Below is a small trained network, with its code and all its weights. Each question gives an input and a target symbol and asks what happens when units are switched off, that is, made to give their printed mean instead of their output.

import numpy as np


def w(rows, s, z=0):
    codes = np.array(rows[::2]) - 128.0
    scale = np.full(codes.shape[1], s)
    scale[-1] = z or s
    return codes * scale


def f(y):
    return y / 2 * (1 + np.tanh(0.7978845608 * (y + 0.044715 * y**3)))


def softmax(a):
    e = np.exp(a - a.max(-1, keepdims=True))
    return e / e.sum(-1, keepdims=True)


def log_softmax(a):
    a = a - a.max(-1, keepdims=True)
    return a - np.log(np.exp(a).sum(-1, keepdims=True))


def net(x, mask):
    ids = ['αβγεζθλξστφψω'.index(c) for c in x.split()]
    T = len(ids)
    res = E[ids] + P[:T]
    u = 0
    for l in range(2):
        r = res
        for j in range(2):
            rows = slice(2 * j, 2 * j + 2)
            q, k, v = (r @ M[l][rows].T for M in (Q, K, V))
            z = softmax(np.where(np.tri(T) > 0, q @ k.T / 2**0.5, -1e9)) @ v
            o = O[l][rows]
            res = res + np.where(mask[u + j], z, o[:, -1]) @ o[:, :-1]
        u += 2
        y = f(res @ A[l][:, :-1].T + A[l][:, -1])
        res = res + np.where(mask[u : u + 8], y, B[l][:, -1]) @ B[l][:, :-1]
        u += 8
    return log_softmax(res[-1] @ U[:, :-1].T + U[:, -1])


Q, K, V, O, A, B = {}, {}, {}, {}, {}, {}
E = w([
[159,101,150,75,111,36],'α',
[174,118,18,122,181,202],'β',
[193,42,151,153,46,180],'γ',
[47,66,103,149,123,150],'ε',
[86,197,207,180,83,48],'ζ',
[25,95,243,52,163,129],'θ',
[163,238,71,128,61,175],'λ',
[195,160,159,216,100,27],'ξ',
[113,163,119,46,27,136],'σ',
[206,192,113,139,176,156],'τ',
[120,122,249,113,135,173],'φ',
[102,75,129,108,217,61],'ψ',
[128,78,107,218,165,117],'ω',
],0.02)
P = w([
[2,31,148,118,128,178],'0',
[3,35,107,133,118,188],'1',
[18,38,72,146,107,177],'2',
[25,39,60,154,90,154],'3',
[41,49,45,167,73,154],'4',
[53,34,42,180,69,145],'5',
[57,35,56,171,58,124],'6',
[85,9,78,168,67,121],'7',
],0.0043)
Q[0] = w([
[117,52,121,130,136,154],'L0H0',
[85,6,106,98,57,146],'L0H0',
[123,121,114,90,74,150],'L0H1',
[122,140,146,66,93,149],'L0H1',
],0.015)
K[0] = w([
[129,63,110,160,87,147],'L0H0',
[78,8,95,131,85,131],'L0H0',
[181,105,127,100,95,109],'L0H1',
[172,83,137,129,84,161],'L0H1',
],0.015)
V[0] = w([
[84,100,66,101,143,49],'L0H0',
[233,3,152,95,50,140],'L0H0',
[187,46,209,125,110,187],'L0H1',
[63,31,162,235,138,180],'L0H1',
],0.0051)
O[0] = w([
[58,117,62,85,102,148,93],'L0H0',
[124,151,8,118,2,77,253],'L0H0',
[143,96,78,117,140,128,225],'L0H1',
[149,118,139,159,136,78,248],'L0H1',
],0.0067,0.0031)
A[0] = w([
[212,197,130,179,172,76,123],'L0N0',
[154,141,142,45,51,242,110],'L0N1',
[185,104,152,145,1,167,95],'L0N2',
[143,84,147,158,163,53,99],'L0N3',
[135,129,25,129,161,152,1],'L0N4',
[180,123,113,118,213,191,51],'L0N5',
[117,195,99,174,192,51,84],'L0N6',
[95,102,121,71,199,124,64],'L0N7',
],0.0098,0.006)
B[0] = w([
[65,151,155,117,59,176,210],'L0N0',
[114,151,110,189,254,94,228],'L0N1',
[167,69,179,163,239,51,254],'L0N2',
[168,193,34,137,119,152,167],'L0N3',
[140,146,231,52,115,48,154],'L0N4',
[147,103,220,51,122,138,180],'L0N5',
[100,155,160,151,99,141,162],'L0N6',
[123,203,12,70,126,32,140],'L0N7',
],0.0075,0.007)
Q[1] = w([
[255,124,165,86,37,72],'L1H0',
[169,81,86,148,133,51],'L1H0',
[51,119,90,57,76,165],'L1H1',
[137,23,73,95,70,65],'L1H1',
],0.0064)
K[1] = w([
[83,18,178,156,111,16],'L1H0',
[50,87,183,123,109,98],'L1H0',
[93,115,118,8,73,161],'L1H1',
[29,159,105,137,1,149],'L1H1',
],0.0071)
V[1] = w([
[187,58,115,138,144,149],'L1H0',
[141,144,183,139,155,70],'L1H0',
[1,56,146,120,139,135],'L1H1',
[74,204,155,108,110,93],'L1H1',
],0.0063)
O[1] = w([
[67,202,120,114,171,240,251],'L1H0',
[141,153,80,196,167,137,252],'L1H0',
[103,2,191,139,101,110,180],'L1H1',
[97,246,196,106,86,201,50],'L1H1',
],0.0053,0.0037)
A[1] = w([
[39,141,102,82,172,216,169],'L1N0',
[142,58,79,113,159,79,25],'L1N1',
[111,112,17,211,178,147,46],'L1N2',
[135,141,155,65,255,63,98],'L1N3',
[42,118,134,17,91,75,115],'L1N4',
[210,201,63,180,91,90,4],'L1N5',
[227,145,118,169,124,97,122],'L1N6',
[124,203,44,115,90,230,125],'L1N7',
],0.0088,0.0043)
B[1] = w([
[155,60,198,148,87,36,178],'L1N0',
[117,168,129,140,2,149,214],'L1N1',
[94,208,187,73,90,242,255],'L1N2',
[26,124,84,69,136,140,238],'L1N3',
[228,219,125,126,169,106,183],'L1N4',
[167,83,187,82,231,124,173],'L1N5',
[170,174,64,118,173,122,189],'L1N6',
[121,132,216,139,117,67,166],'L1N7',
],0.0072,0.0087)
U = w([
[52,204,159,182,73,104,28],'α',
[100,37,169,156,216,153,156],'β',
[123,174,139,164,216,153,94],'γ',
[81,151,102,151,72,245,94],'ε',
[99,144,169,95,144,81,64],'ζ',
[64,192,113,72,59,155,24],'θ',
[93,43,109,131,63,144,253],'λ',
[1,117,114,153,176,138,83],'ξ',
[131,145,225,76,69,215,97],'σ',
[139,138,108,236,179,56,184],'τ',
[197,117,94,123,82,83,207],'φ',
[168,68,118,6,153,186,100],'ψ',
[161,100,60,143,178,182,240],'ω',
],0.0085,0.0062)

Each question gives the input, a string of symbols that net reads in full, and the target symbol t.
The units are the heads (2 rows each of Q, K, V and O) and the neurons (one row each of A and B). Each row of codes is followed by its name. A weight is (code - 128) times the scale printed after its matrix; where a second scale follows, it is the last column's (O, A, B and U).
mask holds one flag per unit, layer by layer, with each layer's heads first. A switched-off unit (its flag False) gives its mean, the last column of its rows in O or B, instead of its output. The means were averaged over made-up inputs and are rounded, as every weight is.
A unit's drop is (log p(t) with every unit on - log p(t) with that unit switched off) / (log p(t) with every unit on - log p(t) with every unit switched off).
The circuit of an input: a set's keep is (log p(t) with only the set's units on - log p(t) with every unit switched off) / (log p(t) with every unit on - log p(t) with every unit switched off). Starting from the 12 units with the biggest drops (on a tie, the unit counted first), units are removed one at a time, each time the one whose removal leaves the highest keep (on an exact tie, the one counted first), for as long as the keep stays at least 0.8.
circuit, biggest first: the units of the circuit, biggest drop first
top k neurons: the k neurons with the biggest drops, biggest first
top k neurons in layer l: the k neurons of layer l with the biggest drops, biggest first
drop when u is switched off: that unit's drop, to one decimal
input α λ ζ σ σ ζ γ, target τ: circuit, biggest first	L0N2; L0H0
input σ γ ζ, target τ: circuit, biggest first	L1H1; L1N2; L0N2
input θ γ τ ε σ, target λ: top neuron	L1N1
input τ τ τ, target σ: top 4 neurons	L0N2; L0N0; L0N5; L0N1
input ω θ γ, target φ: circuit, biggest first	L0H0; L1H0
input α τ ω ψ θ, target ζ: circuit, biggest first	L1N4; L0N7; L1N0
input ω τ τ φ λ τ λ γ, target ω: top 2 neurons in layer 1	L1N6; L1N2
input γ ω σ γ, target ω: top 2 neurons	L1N6; L0N2
input τ φ α ξ α γ, target γ: top 2 neurons	L0N2; L1N2
input ψ θ τ, target σ: top 2 neurons	L0N0; L0N2
input φ θ λ ξ β γ σ ω, target γ: top 2 neurons in layer 1	L1N5; L1N2
input τ θ γ φ ψ τ λ θ, target φ: top 3 neurons	L1N4; L1N2; L1N3
input σ γ θ α ζ, target τ: top 2 neurons	L1N2; L1N3
input θ γ ψ, target φ: top 2 neurons in layer 1	L1N3; L1N4
input ψ τ ζ ξ σ, target ξ: top 2 neurons in layer 0	L0N1; L0N2
input τ γ ω ξ, target γ: top 3 neurons	L1N5; L0N3; L0N2
input γ β ε σ, target λ: top 2 neurons in layer 1	L1N1; L1N6
input φ ζ τ ξ ε, target λ: drop when L1H1 is switched off	0.2
input σ τ σ β β θ, target ζ: drop when L0H1 is switched off	0.1
input α σ β φ, target β: drop when L1N1 is switched off	0.2
